Here is a tiny trained network, its code and every weight. The questions are about switching its units off for an input and a class, where a switched-off unit gives its printed mean instead of its output.

import numpy as np


def w(rows, s, z=0):
    codes = np.array(rows[::2]) - 128.0
    scale = np.full(codes.shape[1], s)
    scale[-1] = z or s
    return codes * scale


def norm(h):
    return h / np.sqrt((h * h).mean(-1, keepdims=True) + 1e-5)


def f(y):
    return np.maximum(y, 0)


def log_softmax(a):
    a = a - a.max(-1, keepdims=True)
    return a - np.log(np.exp(a).sum(-1, keepdims=True))


def net(x, mask):
    res = np.array(x, float).reshape(1, 7) / 4 @ E
    u = 0
    for l in range(3):
        y = f(norm(res) @ A[l][:, :-1].T + A[l][:, -1])
        res = res + np.where(mask[u : u + 13], y, B[l][:, -1]) @ B[l][:, :-1]
        u += 13
    return log_softmax(norm(res)[-1] @ U[:, :-1].T + U[:, -1])


A, B = {}, {}
E = w([
[139,144,134,121,103,107,135,107],'x0',
[118,116,123,138,150,144,125,141],'x1',
[129,117,115,120,138,138,121,138],'x2',
[145,90,162,175,124,32,64,211],'x3',
[148,116,105,161,14,195,151,189],'x4',
[91,127,129,57,130,91,255,194],'x5',
[120,229,40,165,141,97,104,150],'x6',
],0.0057)
A[0] = w([
[101,94,254,83,137,131,134,113,65],'L0N0',
[124,135,239,122,126,131,175,134,124],'L0N1',
[143,138,143,122,159,119,80,101,89],'L0N2',
[133,127,153,101,123,100,225,196,45],'L0N3',
[84,98,131,130,104,53,64,179,83],'L0N4',
[112,108,160,131,141,158,180,168,2],'L0N5',
[93,206,108,121,148,106,133,184,116],'L0N6',
[75,50,166,162,105,74,131,126,107],'L0N7',
[88,106,122,134,161,137,87,119,112],'L0N8',
[145,162,160,130,124,71,91,171,45],'L0N9',
[138,74,136,72,104,109,123,108,221],'L0N10',
[129,95,83,152,70,168,77,81,74],'L0N11',
[152,53,186,123,83,188,137,134,36],'L0N12',
],0.0076,0.0019)
B[0] = w([
[149,129,37,112,122,139,118,31,219],'L0N0',
[149,52,50,67,164,149,102,186,202],'L0N1',
[77,113,151,123,74,113,156,158,188],'L0N2',
[67,185,141,3,79,162,23,187,253],'L0N3',
[187,114,180,102,165,138,177,175,227],'L0N4',
[110,108,153,146,133,88,103,118,174],'L0N5',
[211,189,36,139,158,112,70,111,244],'L0N6',
[219,166,141,124,137,180,157,114,192],'L0N7',
[125,138,118,93,90,75,107,117,175],'L0N8',
[159,109,172,190,146,127,134,135,199],'L0N9',
[171,159,82,175,155,108,90,127,204],'L0N10',
[65,140,155,138,138,110,111,157,227],'L0N11',
[140,69,38,133,148,155,133,72,230],'L0N12',
],0.0063,0.0039)
A[1] = w([
[110,117,133,103,122,129,118,179,172],'L1N0',
[149,78,149,190,91,143,31,79,107],'L1N1',
[104,158,165,81,177,80,107,98,48],'L1N2',
[102,172,110,99,157,166,133,98,67],'L1N3',
[196,131,112,101,144,102,125,69,191],'L1N4',
[124,182,104,152,131,97,149,164,106],'L1N5',
[102,81,167,31,126,111,187,159,72],'L1N6',
[141,126,93,92,203,184,81,83,51],'L1N7',
[71,133,98,133,106,177,156,103,162],'L1N8',
[107,112,121,184,113,118,163,129,92],'L1N9',
[109,155,142,80,119,210,197,62,57],'L1N10',
[125,137,124,184,84,134,115,80,1],'L1N11',
[152,147,122,139,2,213,138,181,187],'L1N12',
],0.0091,0.0011)
B[1] = w([
[116,175,216,85,125,153,174,75,167],'L1N0',
[45,236,141,3,142,154,79,91,223],'L1N1',
[39,40,109,102,15,47,195,185,190],'L1N2',
[193,203,252,230,21,89,134,189,209],'L1N3',
[68,44,102,159,115,155,225,164,214],'L1N4',
[138,66,55,150,97,228,46,16,194],'L1N5',
[92,133,155,183,173,195,8,41,180],'L1N6',
[163,99,130,81,127,77,227,186,253],'L1N7',
[179,186,195,123,228,75,94,214,197],'L1N8',
[158,82,205,177,116,31,228,77,133],'L1N9',
[224,145,211,203,131,179,130,118,214],'L1N10',
[103,181,86,103,159,201,91,117,167],'L1N11',
[6,47,133,207,177,25,201,118,243],'L1N12',
],0.0045,0.0065)
A[2] = w([
[102,120,32,165,139,185,81,158,109],'L2N0',
[197,169,133,74,185,83,205,219,119],'L2N1',
[56,158,108,49,123,70,176,127,171],'L2N2',
[149,18,242,117,181,131,158,240,176],'L2N3',
[205,73,138,139,88,115,84,184,110],'L2N4',
[54,172,173,63,118,121,66,104,161],'L2N5',
[77,225,109,87,138,114,137,200,6],'L2N6',
[193,169,1,177,130,100,146,77,98],'L2N7',
[172,246,36,113,103,147,72,106,173],'L2N8',
[201,179,165,186,144,155,200,109,161],'L2N9',
[18,90,91,185,199,44,200,86,179],'L2N10',
[157,153,92,197,130,140,121,165,79],'L2N11',
[195,88,141,103,124,170,196,164,165],'L2N12',
],0.007,0.0022)
B[2] = w([
[116,62,148,141,121,108,187,125,192],'L2N0',
[100,137,191,147,63,169,123,130,231],'L2N1',
[35,123,159,183,119,134,144,135,228],'L2N2',
[149,180,109,163,126,102,143,137,255],'L2N3',
[159,208,167,118,156,138,95,81,170],'L2N4',
[25,173,115,138,118,214,147,197,218],'L2N5',
[125,143,131,117,212,145,116,78,205],'L2N6',
[179,28,85,101,162,145,95,67,210],'L2N7',
[150,93,121,50,158,192,102,94,242],'L2N8',
[206,142,175,130,133,3,36,225,202],'L2N9',
[160,84,99,193,72,89,239,138,219],'L2N10',
[193,111,97,61,113,107,148,101,180],'L2N11',
[119,156,92,135,111,122,47,75,207],'L2N12',
],0.0072,0.0059)
U = w([
[1,181,160,59,140,240,83,156,239],'0',
[197,7,48,76,165,172,117,42,72],'1',
[245,213,218,187,104,104,78,179,9],'2',
[85,55,108,225,58,100,218,157,195],'3',
],0.0098,0.0011)

Each question gives the input, the list of numbers given to net, and the class t.
The units are the neurons (one row each of A and B). Each row of codes is followed by its name. A weight is (code - 128) times the scale printed after its matrix; where a second scale follows, it is the last column's (A, B and U).
mask holds one flag per neuron, layer by layer. A switched-off neuron (its flag False) gives its mean, the last column of its row in B, instead of its output. The means were averaged over made-up inputs and are rounded, as every weight is.
A unit's drop is (log p(t) with every unit on - log p(t) with that unit switched off) / (log p(t) with every unit on - log p(t) with every unit switched off).
The circuit of an input: a set's keep is (log p(t) with only the set's units on - log p(t) with every unit switched off) / (log p(t) with every unit on - log p(t) with every unit switched off). Starting from the 12 units with the biggest drops (on a tie, the unit counted first), units are removed one at a time, each time the one whose removal leaves the highest keep (on an exact tie, the one counted first), for as long as the keep stays at least 0.8.
units of the circuit, in order: the units of the circuit, biggest drop first
most important unit: the unit with the biggest drop
top k neurons: the k neurons with the biggest drops, biggest first
top k neurons in layer l: the k neurons of layer l with the biggest drops, biggest first
input [2,2,-3,7,2,7,7], class 0: top 2 neurons : (L0N3 L0N12)
input [-3,-2,-7,2,-6,5,-8], class 1: top 2 neurons : (L0N0 L0N1)
input [-3,-4,-1,-7,-6,-3,4], class 2: most important unit : L1N3
input [2,3,6,-8,7,3,-4], class 2: units of the circuit, in order : (L1N10 L2N9)
input [6,-5,4,-8,-8,2,1], class 2: top 2 neurons : (L1N10 L1N3)
input [-7,-7,7,-1,-8,7,-2], class 3: top 2 neurons in layer 1 : (L1N2 L1N1)
input [2,4,7,-4,5,5,-6], class 1: top 2 neurons in layer 1 : (L1N1 L1N6)
input [4,-1,-3,-3,-5,3,7], class 1: top 2 neurons : (L0N6 L1N12)
input [1,6,-8,1,7,7,4], class 0: top 2 neurons : (L0N3 L1N4)
input [2,2,-2,-2,7,5,8], class 1: top 2 neurons : (L0N6 L1N5)
input [8,-7,6,-4,8,-8,3], class 0: units of the circuit, in order : (L1N1 L0N11)
input [-1,6,-6,5,7,-5,3], class 3: top 2 neurons : (L1N12 L0N3)
input [4,2,3,-8,5,6,5], class 2: top 2 neurons : (L1N10 L2N9)
input [-8,5,6,-2,-6,3,5], class 3: units of the circuit, in order : (L2N10)
input [8,-1,-5,0,1,8,-8], class 0: top 2 neurons : (L0N3 L2N7)
input [0,5,7,-7,7,2,-5], class 2: top 2 neurons : (L1N10 L1N8)
input [-3,0,-1,7,0,8,8], class 0: top 2 neurons : (L0N3 L0N12)
input [3,1,-6,3,-3,-1,4], class 1: top 3 neurons in layer 1 : (L1N5 L1N12 L1N3)
input [-5,3,8,2,5,-5,-4], class 0: top 4 neurons in layer 1 : (L1N1 L1N4 L1N2 L1N11)
input [0,-1,-2,7,5,-7,0], class 0: most important unit : L1N1
input [7,5,2,-4,-5,3,1], class 3: top 2 neurons in layer 1 : (L1N2 L1N4)
